Known rows, with every way that one mark hangs from another:
(rizunu (petok poper zefe)): 0.600,-1.545,-1.490,-0.922,-1.751,2.126,2.001,1.007,0.047,-0.394,-1.641,3.182,-2.263,1.184,1.746,0.048,0.079,-1.533,-1.052,0.577,3.651,1.660,1.948,0.444,-3.644,-1.679,3.224,-3.588,2.485,1.683,0.312,-3.135,-0.516,-2.074,1.083,1.496,3.444,-0.527,1.460,-1.904,2.120
(sirem (zekiz (poper (rakam domi) (rizunu petok)))): -0.964,-0.815,0.651,-0.302,-0.432,-1.856,-0.972,-0.567,-1.354,-0.650,-1.742,0.249,0.732,2.505,2.048,-0.851,0.197,-1.647,-3.347,-2.505,-1.396,2.146,0.095,0.530,-2.262,0.798,-0.231,-1.299,0.500,-2.388,0.401,0.215,-0.177,0.153,-1.772,-0.431,2.501,-2.101,0.673,-1.809,1.519
(fipal (zefe rizunu safubo zekiz)): 1.891,2.349,0.979,1.697,1.779,1.612,1.155,-0.484,4.604,1.491,-2.277,-1.871,-1.656,-1.413,-5.507,0.346,1.344,-1.668,3.386,1.690,-2.663,-2.846,0.152,-2.082,2.057,1.167,-0.992,2.442,1.703,0.736,-1.052,-0.001,4.116,-1.174,-0.364,-2.024,-2.308,1.651,-1.399,-1.754,0.298
(baleg (poper (zefe safubo))): -1.382,1.591,-2.374,-2.237,-1.297,0.685,-1.721,-0.946,2.928,0.589,1.049,-1.343,0.915,-2.404,1.727,-1.448,2.346,-0.708,1.508,0.360,2.303,-1.799,1.634,-2.679,-0.020,2.942,-0.595,-0.878,1.213,-1.512,-0.801,0.405,1.123,0.717,-1.470,-1.695,0.362,3.839,-3.428,-2.506,2.764
(zekiz (rakam (domi (petok rizunu zefe)) lutad sirem)): -1.401,0.197,2.792,2.960,2.526,-2.030,1.930,0.254,-3.821,-3.301,0.809,2.092,3.647,2.107,3.272,0.319,-1.337,1.753,-3.873,0.347,-0.343,-1.261,1.595,0.768,-0.881,-1.360,1.174,-1.408,0.057,4.176,0.386,1.200,-0.217,-0.092,3.024,3.931,2.571,-3.209,-0.722,-0.160,-3.010
(poper (rakam lutad) (zefe rizunu)): -1.529,-0.540,1.744,1.279,3.906,-0.983,-2.303,-1.288,2.137,-0.081,1.879,-1.465,0.349,-0.470,0.072,5.369,-1.291,-0.268,3.599,0.500,1.928,-1.441,3.487,-3.042,-1.281,2.227,-1.453,-0.318,-0.085,-1.156,-2.006,0.673,0.928,0.778,4.609,0.583,0.459,0.374,-3.451,-0.555,1.401
(lutad safubo (vazov baleg)): -0.148,-0.472,-2.917,-0.801,1.761,-2.180,-1.257,2.157,0.618,2.226,2.594,2.016,-0.855,-2.717,2.431,-1.027,-1.448,0.785,2.704,5.183,0.171,4.227,-1.607,2.539,1.379,0.063,2.131,1.175,0.746,-2.074,1.851,0.211,0.267,-1.380,-2.039,-1.659,-2.617,2.454,3.208,2.906,-2.536
(savo (sirem (rakam domi lutad))): -2.660,-1.645,2.674,-0.136,0.706,0.405,-1.140,-0.937,-1.518,-3.312,1.236,0.691,1.553,0.517,0.196,0.040,-0.641,1.247,-1.892,-0.445,0.859,-3.300,-0.732,0.547,-1.040,-1.485,-0.521,-1.501,2.288,0.755,-4.467,0.655,-1.975,2.141,3.277,1.149,0.158,-0.594,-4.192,2.106,-3.455
(baleg (poper (rakam (domi petok) (lutad fipal)) rizunu)): -0.651,-2.287,-0.540,-1.687,-2.185,-0.015,-1.461,-2.920,-3.492,0.542,3.701,-0.770,3.548,1.534,2.011,-1.020,1.307,-1.604,-3.118,-2.664,0.639,-0.460,0.731,-0.629,-2.631,1.201,-2.941,-0.734,0.411,-0.046,1.935,2.595,1.365,3.132,-1.050,-1.126,2.449,-0.139,-0.992,-1.283,2.700
(savo (sirem zekiz) (vazov (baleg (poper (zefe rizunu))))): -2.966,1.337,-0.584,-2.079,-2.772,-3.931,-4.672,-0.192,0.650,-0.285,-1.583,1.332,0.687,-1.107,-0.119,0.722,-0.347,-2.648,-0.100,-0.756,-1.885,1.115,2.505,0.530,1.715,1.534,-1.159,-2.113,2.048,0.869,-0.126,0.695,-2.610,0.405,-6.273,0.768,1.190,-0.336,-8.317,0.440,1.341
(sirem (rakam domi (lutad safubo (vazov baleg))) zekiz): -1.171,-3.281,4.343,3.153,0.140,-1.684,-2.138,3.146,-3.875,-0.523,0.314,1.377,1.709,1.874,2.411,-0.121,-2.255,0.083,-1.307,0.859,0.039,-1.768,-4.555,2.477,0.470,0.296,1.280,-0.708,0.402,-3.596,1.880,1.512,-0.661,1.856,-0.645,-2.103,-2.171,-0.177,-0.843,3.605,-4.205
(lutad (fipal (zefe zekiz)) vazov): 0.387,-1.089,-4.139,-0.683,-0.406,2.818,-0.422,0.675,0.216,1.572,1.716,-0.277,1.360,1.202,1.075,-0.058,1.381,-1.225,1.139,4.601,0.092,-1.209,-0.012,-0.394,3.032,1.037,-0.420,-1.067,2.173,-0.987,-2.279,-0.454,2.058,-1.144,-4.009,-0.154,-3.914,2.321,1.194,0.671,1.645
(petok (poper rakam (zefe (lutad vazov))) rizunu): -0.711,0.068,-3.360,0.507,2.311,-3.089,1.653,-0.074,-0.827,-1.586,3.388,-1.202,-1.988,-0.921,1.954,2.686,-3.423,2.549,1.214,0.488,0.274,-0.671,2.418,0.254,-2.720,0.835,0.183,-2.635,-2.243,0.966,-1.192,0.504,-1.181,2.804,4.460,3.011,0.207,-1.580,-1.021,-1.113,2.031
(sirem (rakam domi) zekiz): -1.561,-1.543,2.493,1.586,-0.313,1.249,-0.531,0.104,-1.565,-3.085,-2.281,0.392,0.465,2.219,1.488,-0.821,-0.546,0.179,-2.874,-1.264,-0.632,-2.429,-3.194,0.766,1.223,0.846,2.140,-1.098,0.885,-2.586,-2.714,1.589,-0.637,1.006,-1.160,-0.509,-1.118,0.317,-3.174,0.618,-1.270
(safubo (sirem (rakam lutad) zekiz)): -0.657,0.062,5.097,-0.665,-0.263,2.119,-1.779,-1.269,-2.122,-1.265,-0.088,-0.611,1.964,0.328,0.396,-0.012,-0.276,1.769,-1.965,-2.887,2.103,-1.150,-3.036,0.328,0.630,-1.703,0.034,-0.906,-0.794,-3.654,-1.935,0.902,-3.693,0.449,0.878,0.100,-0.937,0.065,0.809,2.742,-3.722
(fipal savo (zefe (lutad rizunu) safubo)): 4.514,-1.188,-0.420,-0.608,1.726,-0.946,2.190,-0.806,3.930,1.934,1.208,-3.364,-2.236,0.591,-3.679,-2.296,-2.986,-0.059,3.241,1.332,-0.110,-2.310,-0.069,-3.634,1.744,-0.937,0.451,5.654,1.471,2.558,2.108,-0.608,3.927,0.768,2.678,-0.817,-3.919,-2.676,-0.893,0.350,2.482
(rakam (lutad fipal (safubo sirem))): -1.616,-2.533,1.896,-1.875,-0.318,0.573,-2.315,-0.080,-3.220,1.581,3.571,0.459,3.067,-0.516,2.275,-0.197,2.177,0.812,1.588,1.258,4.734,-1.224,-1.639,-0.062,0.340,0.592,-1.453,0.715,-1.755,-1.072,0.904,-1.282,-0.550,-0.224,0.623,-1.136,-1.362,0.600,4.992,2.625,-4.235
(baleg (poper rakam (rizunu petok))): 1.098,-0.732,-2.047,-3.464,-1.558,0.005,-1.606,-4.585,-0.117,1.033,1.293,-0.793,1.432,-1.071,1.523,-0.984,-0.060,-0.333,-2.491,-1.447,2.379,4.359,0.406,0.167,-1.623,-0.395,-0.269,-0.716,1.569,-0.786,1.064,2.185,0.224,0.627,-0.472,-1.903,3.728,-0.699,-2.065,-1.437,3.624
(rizunu (petok (poper rakam) zefe)): 1.223,-0.747,-1.002,-0.046,-1.245,1.022,1.832,0.982,-0.374,-0.306,-1.432,2.895,-2.376,1.459,1.900,0.877,-1.201,-2.342,-1.181,-0.439,3.717,1.946,1.683,0.729,-3.391,-1.660,1.861,-3.683,2.182,1.966,-0.497,-1.884,-0.705,-1.040,2.046,1.796,4.099,-1.237,0.085,-2.139,1.765
(poper (rizunu petok) (zefe (safubo sirem))): -1.100,0.931,-1.809,-1.892,1.398,1.437,-0.026,-1.316,2.544,1.378,1.927,-1.692,3.053,-0.916,-0.763,0.680,-0.033,1.619,1.724,-0.396,-0.463,0.331,2.492,-0.381,1.957,-0.559,1.134,1.530,-0.210,-0.041,0.847,0.537,-0.246,-1.088,0.160,-0.455,-0.821,1.172,3.409,-0.628,3.196
(vazov (baleg poper) (lutad (rizunu petok)) safubo): -0.561,-4.087,0.412,-1.491,-5.533,-2.870,-1.275,1.385,3.812,7.406,-0.451,2.482,-2.952,-2.406,0.807,0.630,-1.230,-0.300,0.819,-1.980,0.091,5.137,-2.047,2.730,-0.550,-0.794,2.375,4.089,-1.112,0.023,7.308,-0.344,-1.972,0.945,-0.125,0.252,2.990,-2.466,-0.668,0.427,-2.673
(sirem (zekiz (poper (rakam (lutad vazov)) (zefe rizunu)))): -2.010,0.639,1.050,0.956,0.790,-2.266,-3.034,0.798,-0.582,-0.530,-0.281,-0.775,0.410,0.392,1.783,2.956,0.089,-1.480,0.442,-0.051,0.455,0.044,2.091,-1.953,-2.578,2.589,-1.891,-1.805,-0.062,-4.511,-0.833,-0.816,-0.449,-0.148,-0.154,-0.673,0.963,-0.067,-1.235,-0.551,1.279
(domi (petok (poper rakam) rizunu (zefe safubo))): 1.113,3.289,-1.452,2.027,-0.794,0.073,3.922,0.892,-2.800,-1.619,-0.391,1.511,-2.265,-0.542,0.432,0.494,-0.430,0.478,-1.503,-2.094,-0.814,-1.426,3.251,2.418,-2.416,0.123,0.932,-1.491,-2.598,3.517,-0.061,-0.241,-0.348,0.436,0.815,3.065,2.543,-1.264,1.655,-2.912,2.039
(fipal (savo vazov) (zefe rizunu)): 3.590,-1.535,-2.081,-0.562,1.379,-1.035,0.896,-1.631,3.803,-1.647,-0.740,-0.889,-0.754,0.376,-2.704,-0.651,-2.324,-0.879,2.738,2.200,-1.807,-1.575,3.487,-2.684,1.158,-0.449,2.344,2.299,4.183,1.643,-0.815,-1.151,2.146,0.307,-0.576,-0.700,-2.099,-3.752,-2.961,-0.713,5.767
(rakam (domi (petok (zefe safubo))) (sirem (zekiz poper))): -3.139,1.650,0.171,1.652,-1.249,-1.943,1.524,2.522,-1.978,-3.969,-2.530,3.093,0.279,3.239,3.117,-2.406,2.535,-4.379,-3.498,-2.613,-4.470,-4.002,0.453,0.378,0.572,0.690,-1.200,-2.094,0.195,1.544,-0.301,-1.312,1.410,-1.027,-1.572,1.311,0.738,1.169,0.783,-3.215,-3.430
(lutad (fipal savo) safubo): 1.356,-3.348,-3.500,-2.232,-1.539,-0.029,-1.761,0.972,-0.988,0.411,1.813,0.249,-0.023,-0.652,3.092,-3.457,1.220,-0.792,1.414,3.422,4.196,-0.275,-2.653,0.304,1.995,1.884,0.593,2.732,0.176,0.022,-0.743,-1.054,0.810,-0.193,-3.176,-1.986,-1.973,-0.136,3.301,1.186,0.595
(poper (rakam lutad sirem) rizunu (zefe safubo zekiz)): 0.943,1.484,-0.262,1.711,5.123,-2.235,-2.782,-0.707,0.567,-1.021,0.688,-1.543,1.565,0.679,0.505,1.890,-0.600,0.061,1.029,-1.068,-1.652,-1.721,0.470,-0.417,2.212,1.391,-4.338,-1.697,-2.336,-0.083,-0.319,3.549,1.980,1.594,3.098,0.769,-1.265,0.774,-1.797,-1.659,0.114
(poper rakam rizunu (zefe lutad)): -0.862,-0.003,-2.840,-1.389,5.368,-1.408,-0.315,-2.845,2.077,0.629,3.088,-3.855,0.278,0.378,-0.595,4.050,-2.579,0.317,2.947,-0.672,-0.018,2.461,2.916,-3.703,0.635,2.095,-1.303,0.515,-1.029,-0.446,-0.520,2.763,1.392,2.125,4.012,2.707,-1.381,0.420,-1.424,0.391,4.033
(sirem (zekiz (poper (rizunu petok)))): -0.961,-0.908,-0.242,-2.061,-0.805,-0.288,-1.667,-1.367,-0.690,-0.075,-2.412,0.141,0.274,0.760,1.692,-1.059,1.707,-0.015,-2.700,-1.349,0.009,3.605,0.684,0.256,-2.424,0.741,1.292,-0.985,0.272,-3.323,1.177,-1.403,-1.018,-1.873,-2.853,-0.541,1.946,-1.592,2.470,-1.110,2.546
(savo (vazov (lutad rizunu) (safubo (sirem zekiz)))): -1.820,0.031,-0.650,-0.536,-1.533,-2.389,0.343,-1.305,-1.315,0.442,-1.300,2.058,1.076,-1.113,-0.474,2.334,-0.851,3.262,1.112,-0.861,-1.805,2.963,1.150,1.294,3.266,-0.610,1.911,1.291,-3.864,-0.235,3.576,-0.557,-1.036,-0.861,-0.553,0.912,-0.589,-3.158,-0.573,2.285,-1.310
(zefe rizunu (safubo sirem) zekiz): 1.524,3.665,2.303,0.885,-0.543,3.011,0.301,-0.059,2.928,0.863,-1.678,-2.592,-0.888,-2.529,-7.107,0.958,2.719,-0.027,1.175,0.475,-2.690,-1.108,-1.529,0.098,1.938,-0.202,-3.664,3.652,-0.093,-0.844,-1.716,0.091,1.748,-2.279,-1.345,-5.655,-1.071,4.190,-0.262,0.092,-2.786
(zefe (zekiz (poper rizunu))): 1.824,0.306,-2.030,-1.253,0.903,2.195,-1.214,-1.108,1.498,0.030,-2.832,-1.011,-2.217,0.325,-0.728,-1.913,3.103,-0.505,-0.748,0.314,-1.454,3.566,-0.628,-0.474,-2.418,0.128,-1.164,-2.541,0.643,-2.565,-1.435,-0.408,0.652,-0.231,-1.343,-0.451,0.811,1.972,0.494,-1.593,2.304
(zefe (safubo sirem) zekiz): 1.847,3.331,1.724,0.412,0.469,3.134,0.724,0.573,2.306,1.014,-1.867,-1.460,0.107,-0.896,-3.395,-2.203,2.562,1.015,-0.122,0.010,-1.299,-0.668,-2.369,0.973,2.524,-0.741,-2.284,0.653,-0.357,-1.118,-1.783,0.350,1.196,-1.371,-2.264,-2.694,-1.932,4.272,0.486,0.088,-2.499
(zekiz (rakam (domi petok) (lutad (vazov safubo)) sirem)): -2.671,-0.318,2.724,4.350,2.750,-2.769,1.956,1.211,-3.619,-2.107,2.025,2.734,6.013,0.751,3.278,0.109,-1.225,2.930,-3.431,1.693,-0.881,0.464,0.316,1.567,-0.191,-1.886,0.940,0.179,0.806,2.798,1.309,0.603,-0.867,-0.975,1.873,1.349,1.720,-2.183,0.712,2.260,-3.061
(poper (zefe (lutad (fipal savo)) (safubo sirem) zekiz)): 0.668,-0.180,-0.353,-0.045,0.085,2.365,0.030,2.682,3.662,2.745,0.654,-4.575,0.442,1.202,-2.716,0.147,1.342,-1.604,3.003,0.503,0.734,-2.821,-1.090,-2.916,3.511,1.622,-3.589,1.874,0.189,-0.212,-1.315,-0.983,1.421,0.859,-1.639,-1.018,-4.099,4.188,-1.115,1.166,1.059
(petok poper rizunu (zefe safubo)): 1.984,2.816,-3.105,0.170,-1.866,-1.089,3.341,2.509,-1.457,-3.278,0.312,1.456,-3.414,-0.647,0.810,0.550,-0.463,1.149,-0.741,0.009,-0.241,-4.416,3.493,1.693,-2.945,1.947,0.948,-1.676,-2.135,2.454,-1.130,-0.063,-0.149,1.432,2.033,0.731,1.932,-1.330,2.002,-4.013,0.399
(vazov baleg (lutad rizunu) (safubo (sirem zekiz))): -1.135,-1.115,2.562,-0.619,-2.886,-3.465,-0.809,2.227,2.794,5.330,-0.312,2.208,-2.894,-1.244,-0.293,0.923,-2.342,0.563,1.021,-3.588,-2.932,2.837,-3.181,2.489,1.765,-0.794,1.301,4.603,-4.174,-1.319,5.174,1.414,-3.278,1.105,-0.433,2.889,-0.259,-2.204,3.296,1.884,-6.243

Rows:
2.743,1.714,-0.071,-0.987,-3.055,2.664,-0.440,-0.696,-0.055,1.989,-2.237,1.129,-2.780,0.508,-0.888,-0.621,0.944,-1.708,0.799,0.794,1.362,2.566,-0.991,0.502,0.499,-3.393,0.120,-0.547,-1.082,1.753,1.317,-1.479,0.849,-3.158,1.301,-1.780,2.075,0.606,-0.167,-0.928,-0.876 : (lutad (rizunu (petok (zefe (safubo sirem) (zekiz poper)))))
2.509,2.275,-0.240,2.543,1.272,0.438,3.382,2.936,0.421,0.836,-1.332,-0.736,-0.175,1.126,-1.533,3.404,-1.177,-0.882,0.343,3.867,1.404,3.532,0.368,-1.646,0.892,0.621,-0.289,-0.952,1.072,0.850,0.161,0.617,1.965,-0.763,0.749,0.121,0.603,1.559,-1.837,3.056,0.250 : (petok (zefe (lutad (vazov safubo)) (zekiz rakam)))
3.485,-1.399,-2.193,-0.397,-2.618,1.677,-0.506,2.983,2.627,1.771,-0.852,-2.042,-0.900,1.974,-0.551,-3.589,2.238,-3.569,0.808,0.630,0.111,-4.239,-0.919,-1.468,1.275,1.963,-2.323,2.027,2.780,0.282,-2.714,-1.733,1.322,1.469,-3.854,-1.282,-2.325,-0.085,0.701,-2.235,2.761 : (lutad (fipal savo (zefe safubo (zekiz poper))))
0.338,1.163,-2.298,0.250,-0.775,1.534,3.556,-0.553,-2.429,-2.232,-0.780,2.470,-2.683,-0.141,1.795,-0.507,0.511,0.904,-1.703,-0.863,-0.141,-0.162,3.277,1.590,-3.552,-0.771,3.463,-3.397,-1.893,2.906,0.391,-1.400,-0.763,-0.518,0.143,4.679,2.394,-1.032,2.894,-2.403,3.121 : (domi (petok poper rizunu zefe))
-0.122,-2.405,1.141,0.465,1.375,2.546,-1.388,-0.488,-1.790,-1.423,1.653,-0.453,1.408,-0.587,0.864,2.539,-0.926,3.877,-0.488,1.916,2.847,0.081,-0.215,0.850,-0.931,-0.954,1.518,-0.595,1.414,-3.501,-2.182,-0.380,-1.905,0.230,3.462,-1.647,-1.419,0.342,-1.359,3.272,-0.849 : (sirem (rakam (lutad vazov)))
-1.424,0.661,3.311,-0.211,-0.892,1.876,-0.139,-0.525,-1.213,-2.516,-0.285,-0.111,1.467,1.431,0.506,-1.661,-0.497,-0.006,-2.489,-2.888,-0.859,-2.500,-3.796,0.466,1.926,-1.516,0.439,-0.790,0.201,-2.404,-3.422,1.909,-2.514,1.220,-0.430,0.001,-1.317,1.254,-0.076,1.361,-3.844 : (safubo (sirem (rakam domi) zekiz))
-2.321,-0.516,-3.015,-2.210,1.079,-1.040,0.190,-1.058,-1.001,0.198,0.089,0.857,0.777,-1.975,-0.725,1.616,-0.150,2.496,2.466,1.242,-0.105,3.327,2.010,-0.156,1.941,-0.368,1.464,0.119,-0.867,-1.247,2.125,-1.886,0.379,-0.714,0.128,1.494,-2.118,-0.750,0.016,2.404,-1.712 : (savo (vazov (lutad (safubo sirem))))
-1.973,0.014,-3.428,-0.409,1.821,2.398,1.101,-2.134,-0.941,-0.764,0.544,1.103,-0.879,-0.847,0.822,-1.369,1.190,0.785,0.196,-1.381,-0.631,1.610,2.604,-0.933,-3.487,-0.765,2.494,-2.554,-0.866,1.233,1.276,-0.963,-0.923,-0.669,-0.642,4.953,0.689,1.075,3.651,-1.824,6.189 : (domi (petok (poper rizunu zefe)))
2.310,-2.001,-3.457,-3.346,-2.571,0.505,-2.598,-2.554,-0.179,0.326,2.236,0.211,-1.699,1.103,1.023,-3.267,-1.059,-1.980,1.296,1.875,1.672,-2.920,-1.092,-1.613,2.627,-1.267,-0.144,2.187,0.357,4.204,-1.972,0.622,0.661,0.283,-0.873,2.013,-1.848,-3.186,-1.169,-0.444,1.986 : (lutad (fipal (savo sirem) zefe) rizunu)
1.654,-0.019,2.718,2.329,0.523,3.048,-0.149,-1.314,1.697,1.897,-4.147,-0.979,-0.081,-1.324,-4.199,2.080,0.597,0.464,-1.022,3.111,1.395,5.757,-1.276,0.331,-0.423,-1.945,0.989,1.239,2.853,1.049,-0.113,-0.675,0.761,-4.380,-1.356,-2.486,3.374,-0.115,-3.630,1.052,1.282 : (zefe (rizunu petok) (zekiz rakam))
-1.177,2.777,0.766,-0.583,0.581,-2.527,-0.553,-0.124,-3.295,-0.753,1.042,0.328,2.151,-1.020,1.423,-3.462,-0.061,-0.984,-0.252,-0.302,-0.191,1.811,-3.656,-0.530,0.225,-0.463,-0.715,0.437,-1.495,-0.778,1.003,2.055,-0.875,0.641,-0.765,-0.101,0.715,-0.332,4.759,1.180,-3.581 : (lutad (safubo (sirem (zekiz (poper rizunu) (rakam domi)))))
-0.774,-0.331,5.859,1.534,-2.717,-3.191,-1.190,4.744,0.959,4.125,0.492,1.893,2.719,0.299,2.107,-0.061,-0.696,-0.149,-1.203,-3.076,-0.078,0.880,-2.908,3.347,1.836,1.230,-0.217,3.315,-1.384,-0.153,1.298,1.703,-5.927,1.467,-3.729,0.472,1.433,-1.666,3.767,2.254,-4.663 : (vazov baleg (safubo (sirem (zekiz (rakam (lutad fipal))))))
-1.764,2.139,3.644,-0.589,-0.468,-0.056,1.451,-0.251,1.578,1.743,1.189,-4.845,0.498,-2.363,-7.949,4.418,0.772,0.674,1.579,-1.149,-1.533,-0.813,0.360,-2.322,1.639,1.423,-3.960,7.687,-0.863,-1.042,1.364,-1.288,1.273,-2.222,0.921,-5.774,-2.012,1.933,0.795,2.725,-3.922 : (zefe lutad rizunu (safubo (sirem zekiz)))
-0.965,-0.329,-1.500,0.049,0.266,1.349,2.633,-2.328,-2.119,-1.450,-0.207,1.733,-1.551,-1.538,1.507,-1.825,0.962,3.724,-2.043,-1.021,-0.575,1.138,1.823,2.700,-3.491,-1.410,3.756,-1.852,-2.155,2.060,0.721,-1.804,-1.628,-1.055,-0.497,3.699,1.592,-1.413,3.020,-1.639,2.962 : (domi (petok poper rizunu))
3.802,3.127,-3.720,0.461,-0.854,1.793,1.990,2.454,-1.098,-1.917,-1.690,0.835,-3.867,0.868,-2.367,-0.707,1.123,-2.453,-0.648,-0.240,-1.250,-1.508,1.079,-0.596,-3.154,1.101,-1.844,-3.010,-0.396,1.172,0.285,1.155,1.886,1.000,-0.239,0.224,1.332,1.942,2.259,-3.489,2.779 : (petok (poper rizunu) (zefe safubo zekiz))
-2.466,-0.028,4.648,0.603,-1.069,0.760,-1.745,1.406,-1.592,-1.781,0.275,-0.783,2.016,2.300,1.583,-0.603,0.220,-1.612,-0.956,-3.885,-0.054,-4.159,-2.385,-1.380,-1.110,-0.828,-1.583,-2.592,0.121,-3.577,-2.745,0.182,-3.608,3.066,1.857,0.614,-0.263,0.887,0.063,0.615,-3.507 : (safubo (sirem (rakam domi lutad) (zekiz (poper zefe))))
2.279,-0.857,2.037,1.024,0.193,2.476,1.055,-0.944,1.429,4.785,-2.563,-2.855,-2.018,-0.116,-5.624,1.025,0.993,1.541,1.513,2.162,0.789,3.939,-2.680,0.310,2.412,-1.733,-1.088,3.315,-1.289,1.797,4.373,-2.097,4.254,-3.805,0.826,-4.367,-1.548,1.756,-3.170,2.273,-0.815 : (zefe (lutad (rizunu petok)) safubo zekiz)
0.841,-0.805,0.201,0.784,1.461,-3.720,0.388,-0.855,-3.879,-2.033,2.170,1.421,-1.648,-1.558,3.019,-0.172,-2.073,3.437,-0.535,-0.484,2.072,-0.858,-0.065,2.858,-4.391,0.077,0.511,-2.493,-3.581,1.230,0.396,0.647,-1.410,2.629,4.519,1.615,2.291,-4.132,1.683,-1.505,-1.277 : (petok (poper (rakam (lutad safubo))) rizunu)
5.805,1.484,1.516,0.971,0.439,1.206,1.568,0.453,5.578,0.628,-1.338,-3.020,-1.746,-0.158,-5.982,-3.234,-0.919,-2.465,2.096,0.492,-2.741,-4.360,-1.669,-2.279,1.889,-1.545,-1.621,3.999,3.066,0.872,-1.402,0.445,2.870,0.843,-0.958,-2.616,-2.884,-0.225,-0.143,-1.017,1.424 : (fipal savo (zefe rizunu (safubo sirem) zekiz))
-3.749,-1.422,-0.760,0.229,2.022,-0.185,1.730,-1.469,-0.236,-3.719,-0.031,3.096,1.060,1.721,3.225,-2.860,1.658,-0.223,-2.624,-0.561,-3.558,-1.700,-0.037,1.110,1.325,-1.581,1.404,-1.361,0.853,2.633,-1.095,-0.783,1.433,-1.687,0.291,2.319,-0.766,1.467,0.414,-1.535,-2.863 : (rakam (domi petok) sirem)
-0.975,1.330,1.112,0.951,-1.245,-1.210,0.448,-0.188,-1.243,-1.921,-2.113,1.733,3.153,-0.825,0.710,1.025,-0.089,2.635,0.025,-1.241,-0.832,1.367,0.078,2.639,4.292,0.075,2.062,-0.307,-1.409,-0.349,-1.280,0.038,-3.588,-0.054,-1.925,-1.532,-0.239,-1.469,-1.574,2.468,-0.176 : (savo (vazov (safubo (sirem rakam zekiz))))
-0.944,-0.476,-2.663,0.855,1.457,1.221,0.521,0.829,1.460,-0.148,0.518,-1.300,-3.401,-0.969,-2.624,2.367,0.223,-1.105,2.925,2.319,0.102,0.364,0.789,-3.125,-3.390,0.497,-1.282,-2.333,0.924,-0.399,-0.101,-1.897,0.925,-0.243,1.784,0.307,-0.661,3.253,-1.252,-0.211,2.780 : (petok (poper (zefe (lutad vazov) rizunu zekiz)))
